Below are the code and all the weights of a small trained network. Each question names an input and a target symbol and asks about switching units off, where a switched-off unit gives its printed mean instead of its output.

import numpy as np


def w(rows, s, z=0):
    codes = np.array(rows[::2]) - 128.0
    scale = np.full(codes.shape[1], s)
    scale[-1] = z or s
    return codes * scale


def f(y):
    return y / 2 * (1 + np.tanh(0.7978845608 * (y + 0.044715 * y**3)))


def softmax(a):
    e = np.exp(a - a.max(-1, keepdims=True))
    return e / e.sum(-1, keepdims=True)


def log_softmax(a):
    a = a - a.max(-1, keepdims=True)
    return a - np.log(np.exp(a).sum(-1, keepdims=True))


def net(x, mask):
    ids = ['αβεηθλξπστφ'.index(c) for c in x.split()]
    T = len(ids)
    res = E[ids] + P[:T]
    q, k, v = (res @ M[0].T for M in (Q, K, V))
    z = softmax(np.where(np.tri(T) > 0, q @ k.T / 2**0.5, -1e9)) @ v
    res = res + np.where(mask[0], z, O[0][:, -1]) @ O[0][:, :-1]
    y = f(res @ A[0][:, :-1].T + A[0][:, -1])
    res = res + np.where(mask[1:13], y, B[0][:, -1]) @ B[0][:, :-1]
    return log_softmax(res[-1] @ U[:, :-1].T + U[:, -1])


Q, K, V, O, A, B = {}, {}, {}, {}, {}, {}
E = w([
[97,137,114,128],'α',
[159,130,69,84],'β',
[108,130,98,141],'ε',
[135,121,69,121],'η',
[103,131,99,150],'θ',
[105,132,110,112],'λ',
[149,108,53,113],'ξ',
[158,92,30,185],'π',
[193,69,2,125],'σ',
[90,175,153,246],'τ',
[29,181,209,162],'φ',
],0.0099)
P = w([
[207,44,188,177],'0',
[168,212,50,137],'1',
[61,76,61,103],'2',
[133,119,166,159],'3',
[159,233,72,138],'4',
[47,57,79,132],'5',
[109,155,184,159],'6',
[129,246,103,141],'7',
[19,35,114,185],'8',
],0.013)
Q[0] = w([
[88,14,131,134],'head 1',
[102,196,10,155],'head 1',
],0.012)
K[0] = w([
[13,223,144,111],'head 1',
[236,170,254,158],'head 1',
],0.0081)
V[0] = w([
[139,135,159,12],'head 1',
[209,97,69,75],'head 1',
],0.011)
O[0] = w([
[64,151,33,130,2],'head 1',
[88,95,110,250,137],'head 1',
],0.015,0.0061)
A[0] = w([
[117,243,58,115,101],'neuron 1',
[96,4,100,153,62],'neuron 2',
[151,108,144,145,100],'neuron 3',
[108,241,63,135,47],'neuron 4',
[205,255,129,173,161],'neuron 5',
[134,156,41,89,254],'neuron 6',
[9,120,102,50,168],'neuron 7',
[138,175,186,34,244],'neuron 8',
[156,45,153,75,160],'neuron 9',
[66,176,104,95,184],'neuron 10',
[173,85,202,103,69],'neuron 11',
[78,98,207,206,194],'neuron 12',
],0.0095,0.0053)
B[0] = w([
[123,245,101,174,139],'neuron 1',
[56,168,146,54,165],'neuron 2',
[144,147,137,98,143],'neuron 3',
[101,204,79,164,138],'neuron 4',
[54,83,203,48,222],'neuron 5',
[88,185,175,153,157],'neuron 6',
[155,254,145,88,150],'neuron 7',
[186,105,37,123,238],'neuron 8',
[66,133,114,204,199],'neuron 9',
[160,203,125,159,133],'neuron 10',
[60,148,82,147,191],'neuron 11',
[175,114,62,115,254],'neuron 12',
],0.011,0.0089)
U = w([
[255,83,209,145,223],'α',
[110,203,168,138,91],'β',
[124,143,168,162,116],'ε',
[128,140,216,73,162],'η',
[110,129,155,93,138],'θ',
[99,165,148,96,124],'λ',
[54,189,62,204,2],'ξ',
[116,47,104,8,112],'π',
[17,90,114,120,78],'σ',
[206,30,40,207,215],'τ',
[240,217,51,97,51],'φ',
],0.0067,0.0055)

Each question gives the input, a string of symbols that net reads in full, and the target symbol t.
The units are the heads (2 rows each of Q, K, V and O) and the neurons (one row each of A and B). Each row of codes is followed by its name. A weight is (code - 128) times the scale printed after its matrix; where a second scale follows, it is the last column's (O, A, B and U).
mask holds one flag per unit, heads first, then neurons. A switched-off unit (its flag False) gives its mean, the last column of its rows in O or B, instead of its output. The means were averaged over made-up inputs and are rounded, as every weight is.
A unit's drop is (log p(t) with every unit on - log p(t) with that unit switched off) / (log p(t) with every unit on - log p(t) with every unit switched off).
The circuit of an input: a set's keep is (log p(t) with only the set's units on - log p(t) with every unit switched off) / (log p(t) with every unit on - log p(t) with every unit switched off). Starting from the 12 units with the biggest drops (on a tie, the unit counted first), units are removed one at a time, each time the one whose removal leaves the highest keep (on an exact tie, the one counted first), for as long as the keep stays at least 0.8.
circuit, biggest first: the units of the circuit, biggest drop first
most important unit: the unit with the biggest drop
top k neurons: the k neurons with the biggest drops, biggest first
input β η σ η η, target ξ: circuit, biggest first -> [head 1; neuron 4]
input β β θ α, target τ: most important unit -> neuron 5
input ξ α σ, target σ: circuit, biggest first -> [neuron 2; head 1]
input φ β β λ σ π θ θ, target φ: circuit, biggest first -> [head 1; neuron 8]
input β ξ β φ η θ, target φ: circuit, biggest first -> [head 1; neuron 8; neuron 7]
input τ λ β, target τ: top 2 neurons -> [neuron 8; neuron 5]
input λ σ σ β π β θ, target τ: circuit, biggest first -> [neuron 12; head 1]
input β π θ β τ σ ξ, target τ: circuit, biggest first -> [neuron 5; head 1]
input σ φ λ τ σ β φ ε, target τ: circuit, biggest first -> [head 1; neuron 12]
input τ ξ β λ β π η β, target π: circuit, biggest first -> [head 1; neuron 5; neuron 8]
input τ θ σ τ β β β σ, target π: circuit, biggest first -> [head 1; neuron 5; neuron 8]
input β ξ λ λ β η θ α φ, target φ: circuit, biggest first -> [head 1; neuron 7; neuron 8]
input β ξ τ φ σ α, target φ: top 3 neurons -> [neuron 8; neuron 7; neuron 5]
input β π ε ξ α, target ξ: top 2 neurons -> [neuron 4; neuron 1]
input σ β λ τ π τ σ β, target τ: top neuron -> [neuron 12]
input β β τ ε, target τ: top 3 neurons -> [neuron 5; neuron 2; neuron 7]
input τ η β η λ, target π: top 2 neurons -> [neuron 5; neuron 8]
input σ φ θ θ β λ τ σ τ, target τ: top 3 neurons -> [neuron 5; neuron 8; neuron 2]
input τ τ β σ α, target π: top 2 neurons -> [neuron 5; neuron 8]
input β σ θ ξ τ β λ, target τ: top 2 neurons -> [neuron 12; neuron 5]
